Here is a tiny trained network, its code and every weight. The questions are about switching its units off for an input and a target symbol, where a switched-off unit gives its printed mean instead of its output.

import numpy as np


def w(rows, s, z=0):
    codes = np.array(rows[::2]) - 128.0
    scale = np.full(codes.shape[1], s)
    scale[-1] = z or s
    return codes * scale


def f(y):
    return np.maximum(y, 0)


def softmax(a):
    e = np.exp(a - a.max(-1, keepdims=True))
    return e / e.sum(-1, keepdims=True)


def log_softmax(a):
    a = a - a.max(-1, keepdims=True)
    return a - np.log(np.exp(a).sum(-1, keepdims=True))


def net(x, mask):
    ids = ['βθμξφω'.index(c) for c in x.split()]
    T = len(ids)
    res = E[ids] + P[:T]
    q, k, v = (res @ M[0].T for M in (Q, K, V))
    z = softmax(np.where(np.tri(T) > 0, q @ k.T / 3**0.5, -1e9)) @ v
    res = res + np.where(mask[0], z, O[0][:, -1]) @ O[0][:, :-1]
    y = f(res @ A[0][:, :-1].T + A[0][:, -1])
    res = res + np.where(mask[1:9], y, B[0][:, -1]) @ B[0][:, :-1]
    return log_softmax(res[-1] @ U[:, :-1].T + U[:, -1])


Q, K, V, O, A, B = {}, {}, {}, {}, {}, {}
E = w([
[233,71,25,172,44],'β',
[137,186,203,240,250],'θ',
[183,139,68,70,239],'μ',
[168,154,97,139,145],'ξ',
[142,235,158,191,176],'φ',
[77,204,127,138,199],'ω',
],0.013)
P = w([
[137,225,62,94,163],'0',
[75,119,18,176,81],'1',
[87,129,58,90,72],'2',
[83,192,121,106,108],'3',
[146,156,90,115,191],'4',
[95,123,153,140,34],'5',
[251,137,72,128,130],'6',
],0.011)
Q[0] = w([
[78,168,157,54,150],'h0',
[241,161,83,65,155],'h0',
[130,3,210,19,66],'h0',
],0.011)
K[0] = w([
[59,165,57,141,77],'h0',
[67,156,183,151,2],'h0',
[143,211,7,193,144],'h0',
],0.0052)
V[0] = w([
[1,201,51,108,50],'h0',
[198,119,80,94,177],'h0',
[104,125,54,61,128],'h0',
],0.0093)
O[0] = w([
[131,84,158,242,17,234],'h0',
[140,164,80,162,135,254],'h0',
[247,100,124,131,9,147],'h0',
],0.012,0.0032)
A[0] = w([
[145,125,162,118,131,92],'n0',
[117,41,125,182,122,218],'n1',
[126,111,209,161,132,127],'n2',
[70,85,157,173,149,173],'n3',
[113,155,174,142,211,85],'n4',
[128,120,172,199,134,122],'n5',
[93,110,9,153,69,251],'n6',
[156,141,130,158,137,73],'n7',
],0.011,0.0027)
B[0] = w([
[114,58,106,226,226,128],'n0',
[204,233,205,133,90,170],'n1',
[87,97,220,189,211,151],'n2',
[221,35,177,207,162,161],'n3',
[114,39,48,122,150,214],'n4',
[139,138,51,167,43,183],'n5',
[3,131,154,130,223,250],'n6',
[156,133,85,172,105,167],'n7',
],0.0063,0.012)
U = w([
[119,255,10,167,65,194],'β',
[153,63,82,199,87,251],'θ',
[175,86,117,159,76,197],'μ',
[152,39,120,171,105,57],'ξ',
[41,244,230,123,232,152],'φ',
[188,110,191,192,101,33],'ω',
],0.0064,0.0029)

Each question gives the input, a string of symbols that net reads in full, and the target symbol t.
The units are the heads (3 rows each of Q, K, V and O) and the neurons (one row each of A and B). Each row of codes is followed by its name. A weight is (code - 128) times the scale printed after its matrix; where a second scale follows, it is the last column's (O, A, B and U).
mask holds one flag per unit, heads first, then neurons. A switched-off unit (its flag False) gives its mean, the last column of its rows in O or B, instead of its output. The means were averaged over made-up inputs and are rounded, as every weight is.
A unit's drop is (log p(t) with every unit on - log p(t) with that unit switched off) / (log p(t) with every unit on - log p(t) with every unit switched off).
The circuit of an input: a set's keep is (log p(t) with only the set's units on - log p(t) with every unit switched off) / (log p(t) with every unit on - log p(t) with every unit switched off). Starting from all 9 units, units are removed one at a time, each time the one whose removal leaves the highest keep (on an exact tie, the one counted first), for as long as the keep stays at least 0.8.
circuit, biggest first: the units of the circuit, biggest drop first
k most important neurons: the k neurons with the biggest drops, biggest first
drop of u: that unit's drop, to one decimal
input ξ θ μ, target φ: circuit, biggest first : n5; n4; n6
input ω φ ω θ, target ω: 4 most important neurons : n2; n3; n6; n1
input μ θ μ, target φ: circuit, biggest first : n5; n4; h0
input ω θ θ θ ξ, target φ: 2 most important neurons : n5; n7
input μ ω ω θ, target ω: circuit, biggest first : h0; n6
input θ ω θ μ θ μ β, target β: circuit, biggest first : n3; h0
input μ μ μ θ, target β: circuit, biggest first : h0; n5
input θ β θ β θ, target θ: 3 most important neurons : n4; n6; n3
input ξ μ μ θ, target β: 3 most important neurons : n5; n6; n3
input φ ω ω ξ μ θ φ, target φ: most important neuron : n5
input μ θ β θ μ θ β, target φ: drop of n5 : 0.1
input μ μ μ μ ω, target β: drop of n5 : -0.1
input θ μ φ θ φ θ φ, target φ: drop of n5 : 0.1
input θ θ θ β, target φ: most important neuron : n6
